Below is a small trained network, with its code and all its weights. Each question gives an input and a target symbol and asks what happens when units are switched off, that is, made to give their printed mean instead of their output.

import numpy as np


def w(rows, s, z=0):
    codes = np.array(rows[::2]) - 128.0
    scale = np.full(codes.shape[1], s)
    scale[-1] = z or s
    return codes * scale


def f(y):
    return y / 2 * (1 + np.tanh(0.7978845608 * (y + 0.044715 * y**3)))


def softmax(a):
    e = np.exp(a - a.max(-1, keepdims=True))
    return e / e.sum(-1, keepdims=True)


def log_softmax(a):
    a = a - a.max(-1, keepdims=True)
    return a - np.log(np.exp(a).sum(-1, keepdims=True))


def net(x, mask):
    ids = ['ΠΨΩβδελ'.index(c) for c in x.split()]
    T = len(ids)
    res = E[ids] + P[:T]
    u = 0
    for l in range(3):
        r = res
        for j in range(2):
            rows = slice(2 * j, 2 * j + 2)
            q, k, v = (r @ M[l][rows].T for M in (Q, K, V))
            z = softmax(np.where(np.tri(T) > 0, q @ k.T / 2**0.5, -1e9)) @ v
            o = O[l][rows]
            res = res + np.where(mask[u + j], z, o[:, -1]) @ o[:, :-1]
        u += 2
        y = f(res @ A[l][:, :-1].T + A[l][:, -1])
        res = res + np.where(mask[u : u + 4], y, B[l][:, -1]) @ B[l][:, :-1]
        u += 4
    return log_softmax(res[-1] @ U[:, :-1].T + U[:, -1])


Q, K, V, O, A, B = {}, {}, {}, {}, {}, {}
E = w([
[104,151,103,174,106,109,231,172,175,118,11],'Π',
[88,106,79,181,182,167,95,119,64,94,119],'Ψ',
[143,97,199,45,169,184,140,113,197,160,158],'Ω',
[152,151,69,74,34,147,52,79,170,94,125],'β',
[68,138,170,96,108,185,166,133,80,128,202],'δ',
[179,174,124,118,198,8,142,180,133,124,97],'ε',
[137,121,119,149,71,2,180,196,132,214,122],'λ',
],0.0097)
P = w([
[136,161,189,137,114,93,111,121,127,105,81],'0',
[148,71,161,115,120,67,167,102,119,74,119],'1',
[108,165,119,110,125,84,157,125,125,138,118],'2',
[146,183,191,162,128,158,73,150,142,161,98],'3',
[92,148,98,106,144,98,139,110,124,148,125],'4',
[171,6,113,106,114,92,200,116,121,68,160],'5',
[89,146,81,114,149,124,138,131,127,154,137],'6',
[144,205,158,170,128,214,56,213,153,198,120],'7',
[94,140,61,102,160,145,139,135,129,149,146],'8',
[175,35,77,105,136,155,201,143,131,67,188],'9',
[104,146,63,101,142,129,126,127,132,157,154],'10',
],0.013)
Q[0] = w([
[185,96,156,107,108,125,157,127,164,99,149],'0.h1',
[125,64,111,117,143,108,159,102,103,87,144],'0.h1',
[96,152,200,160,127,209,15,62,105,158,129],'0.h2',
[139,244,122,166,131,113,120,237,168,202,92],'0.h2',
],0.011)
K[0] = w([
[153,151,158,138,109,141,130,175,147,149,122],'0.h1',
[105,194,126,145,146,158,85,142,122,175,109],'0.h1',
[135,98,184,131,103,6,183,92,112,77,67],'0.h2',
[144,32,74,101,142,174,150,97,131,78,194],'0.h2',
],0.013)
V[0] = w([
[134,124,171,49,118,139,149,119,176,142,154],'0.h1',
[169,100,172,175,141,126,131,153,155,169,99],'0.h1',
[143,117,200,3,155,155,151,105,243,177,146],'0.h2',
[147,193,171,93,41,138,156,146,109,86,216],'0.h2',
],0.0051)
O[0] = w([
[77,121,76,84,151,140,78,149,91,101,85,179],'0.h1',
[105,54,174,158,131,107,89,103,131,108,94,185],'0.h1',
[48,33,156,3,177,150,67,170,220,134,68,251],'0.h2',
[141,107,122,74,94,140,105,235,37,94,59,194],'0.h2',
],0.0052,0.0017)
A[0] = w([
[253,96,254,104,96,204,128,124,184,92,158,179],'0.n1',
[69,159,19,136,141,53,153,138,131,166,76,129],'0.n2',
[42,156,59,151,168,132,134,95,26,140,160,42],'0.n3',
[92,153,12,129,90,106,72,56,93,132,120,7],'0.n4',
],0.006,0.0017)
B[0] = w([
[98,155,22,222,143,100,126,138,28,85,104,195],'0.n1',
[170,191,68,107,135,90,235,206,170,153,69,253],'0.n2',
[145,195,139,190,85,91,179,129,77,146,253,140],'0.n3',
[248,194,112,120,59,163,153,66,90,110,104,134],'0.n4',
],0.0059,0.0032)
Q[1] = w([
[79,242,112,94,127,122,157,141,147,199,103],'1.h1',
[134,175,172,167,118,180,11,150,140,181,102],'1.h1',
[95,255,92,127,145,113,113,230,132,188,80],'1.h2',
[149,149,229,189,123,206,28,93,155,196,127],'1.h2',
],0.0099)
K[1] = w([
[96,113,56,83,122,129,155,43,95,106,170],'1.h1',
[169,21,147,131,116,75,175,122,129,67,114],'1.h1',
[150,54,54,99,134,181,149,103,114,79,198],'1.h2',
[119,81,170,134,107,12,176,102,126,72,79],'1.h2',
],0.011)
V[1] = w([
[84,56,71,169,11,159,190,185,168,232,129],'1.h1',
[47,203,141,165,95,235,202,83,172,27,27],'1.h1',
[1,110,203,113,8,173,67,103,41,82,251],'1.h2',
[38,115,206,150,240,138,219,182,71,159,177],'1.h2',
],0.0052)
O[1] = w([
[115,80,242,171,60,24,80,35,66,189,59,58],'1.h1',
[87,69,14,219,138,69,1,175,113,242,156,252],'1.h1',
[62,201,60,94,139,71,191,136,24,138,61,69],'1.h2',
[20,142,149,175,116,59,98,166,170,64,136,102],'1.h2',
],0.0066,0.0013)
A[1] = w([
[101,109,127,63,145,104,147,131,186,217,140,118],'1.n1',
[83,145,158,60,103,127,141,11,166,210,234,5],'1.n2',
[180,121,235,146,76,103,145,59,103,113,97,89],'1.n3',
[124,179,132,1,139,153,198,121,104,96,115,88],'1.n4',
],0.0064,0.0014)
B[1] = w([
[103,82,222,82,185,186,105,128,169,45,112,243],'1.n1',
[21,118,94,47,100,25,42,241,24,183,91,147],'1.n2',
[89,119,211,107,113,100,164,19,33,91,66,134],'1.n3',
[171,37,145,196,91,120,2,134,100,190,130,252],'1.n4',
],0.0051,0.0032)
Q[2] = w([
[84,1,76,125,141,42,196,126,110,37,185],'2.h1',
[26,175,192,182,175,167,132,158,111,131,160],'2.h1',
[253,139,116,193,110,127,164,147,138,115,109],'2.h2',
[34,177,115,153,152,71,180,169,89,146,110],'2.h2',
],0.0069)
K[2] = w([
[92,254,231,173,162,194,87,178,153,218,78],'2.h1',
[114,27,159,171,214,85,239,202,98,126,139],'2.h1',
[214,130,85,196,109,178,105,115,130,64,92],'2.h2',
[69,99,163,146,129,188,144,102,53,142,222],'2.h2',
],0.0058)
V[2] = w([
[77,87,110,143,143,225,111,122,53,78,136],'2.h1',
[124,40,202,202,253,165,191,195,17,169,160],'2.h1',
[130,127,97,173,123,128,84,125,153,48,18],'2.h2',
[133,202,109,148,134,57,163,122,171,144,119],'2.h2',
],0.0034)
O[2] = w([
[70,166,68,121,135,101,161,58,112,172,148,71],'2.h1',
[3,161,126,139,107,36,120,109,195,59,162,56],'2.h1',
[201,129,156,135,149,176,144,89,150,196,155,253],'2.h2',
[146,82,136,97,173,182,103,140,152,127,72,124],'2.h2',
],0.0049,0.0011)
A[2] = w([
[61,165,12,150,146,83,119,133,60,175,122,22],'2.n1',
[185,183,128,211,44,74,172,113,2,170,124,7],'2.n2',
[167,249,52,238,130,106,242,63,132,153,246,138],'2.n3',
[218,113,181,141,169,204,158,139,241,66,211,3],'2.n4',
],0.005,0.0031)
B[2] = w([
[136,136,226,175,26,97,141,158,107,55,133,251],'2.n1',
[116,73,141,88,231,207,92,123,225,111,127,181],'2.n2',
[116,159,128,137,184,130,174,3,218,140,195,219],'2.n3',
[189,167,115,138,28,142,134,250,104,93,161,225],'2.n4',
],0.0052,0.0027)
U = w([
[144,64,132,254,107,96,54,125,157,188,143,37],'Π',
[131,196,94,160,158,110,192,44,176,134,194,194],'Ψ',
[32,80,108,31,205,175,78,124,220,92,104,160],'Ω',
[212,141,79,85,136,186,162,114,38,214,94,197],'β',
[72,172,84,148,59,72,122,183,28,99,118,161],'δ',
[188,151,158,133,84,174,150,191,157,72,183,3],'ε',
[157,115,222,115,111,122,157,49,111,95,84,113],'λ',
],0.0039,0.0021)

Each question gives the input, a string of symbols that net reads in full, and the target symbol t.
The units are the heads (2 rows each of Q, K, V and O) and the neurons (one row each of A and B). Each row of codes is followed by its name. A weight is (code - 128) times the scale printed after its matrix; where a second scale follows, it is the last column's (O, A, B and U).
mask holds one flag per unit, layer by layer, with each layer's heads first. A switched-off unit (its flag False) gives its mean, the last column of its rows in O or B, instead of its output. The means were averaged over made-up inputs and are rounded, as every weight is.
A unit's drop is (log p(t) with every unit on - log p(t) with that unit switched off) / (log p(t) with every unit on - log p(t) with every unit switched off).
The circuit of an input: a set's keep is (log p(t) with only the set's units on - log p(t) with every unit switched off) / (log p(t) with every unit on - log p(t) with every unit switched off). Starting from the 12 units with the biggest drops (on a tie, the unit counted first), units are removed one at a time, each time the one whose removal leaves the highest keep (on an exact tie, the one counted first), for as long as the keep stays at least 0.8.
circuit, biggest first: the units of the circuit, biggest drop first
unit that matters most: the unit with the biggest drop
k most important neurons: the k neurons with the biggest drops, biggest first
top k neurons in layer l: the k neurons of layer l with the biggest drops, biggest first
heads that matter: for each layer, one digit per head in row order, 1 if its drop is at least 0.15 and else 0, layers parted by /
input β ε ε ε β δ Ω δ ε ε δ, target δ: unit that matters most -> 1.n2
input ε Π δ Π Π, target δ: heads that matter -> 00 / 01 / 00
input δ Ψ ε Ψ ε Ψ ε Ω λ, target Ω: circuit, biggest first -> (0.h2, 1.n1)
input Ω Π Ψ λ δ β Ω λ ε δ, target λ: heads that matter -> 00 / 10 / 00
input ε Ω ε ε ε, target Ω: heads that matter -> 01 / 00 / 00
input λ ε Π ε, target ε: circuit, biggest first -> (1.h1, 1.h2, 2.n4)
input λ ε δ λ δ Π, target λ: circuit, biggest first -> (1.h1, 1.n3)
input ε Ω δ Π ε Ψ λ ε, target Ψ: circuit, biggest first -> (0.h2, 2.n3, 2.h1, 1.n4)
input δ β Π β β Ψ ε ε Ω δ, target ε: circuit, biggest first -> (1.h2, 2.n4)
input ε ε λ Π λ, target λ: circuit, biggest first -> (1.h1, 1.n3, 1.h2)
input δ Π δ Ψ, target Π: circuit, biggest first -> (1.h1, 1.h2)
input Ψ Ψ λ Ω λ δ Ψ λ β λ Π, target β: heads that matter -> 00 / 01 / 10
input δ Ψ β λ ε ε β δ Ψ Ψ, target δ: heads that matter -> 01 / 01 / 00
input Ω λ Π ε Ω ε Π Ψ β β, target Ψ: unit that matters most -> 0.h2
input β Π Ψ λ Ω Π λ, target Ω: heads that matter -> 01 / 00 / 00
input ε ε λ Ω, target ε: circuit, biggest first -> (1.h1, 1.h2, 2.n4)
input Ψ β δ β Ψ Ψ δ Π Ψ Ω, target Π: circuit, biggest first -> (1.h1, 1.h2)
input δ δ λ λ ε β λ, target β: heads that matter -> 00 / 01 / 00
input ε ε Ψ Ω δ δ β β Ψ, target Ψ: heads that matter -> 00 / 00 / 00
input δ Ω ε Ω δ Ψ ε Ψ Ψ δ β, target β: unit that matters most -> 0.n4
input δ Ω Ω β δ, target δ: 2 most important neurons -> (0.n3, 1.n2)
input β ε Ω Π δ ε ε Ω ε β β, target β: circuit, biggest first -> (0.n4, 2.h1, 1.h2)
input ε δ δ β Π ε β ε ε ε, target ε: circuit, biggest first -> (1.h2, 2.n4, 1.h1)
input λ Π Ψ ε ε β Π, target β: 2 most important neurons -> (0.n2, 1.n4)
input ε λ Ψ Ψ Ω Ψ ε δ, target Ψ: 2 most important neurons -> (2.n3, 0.n1)
input β Π β ε Π δ Ψ δ Ψ β, target δ: top 2 neurons in layer 0 -> (0.n1, 0.n2)
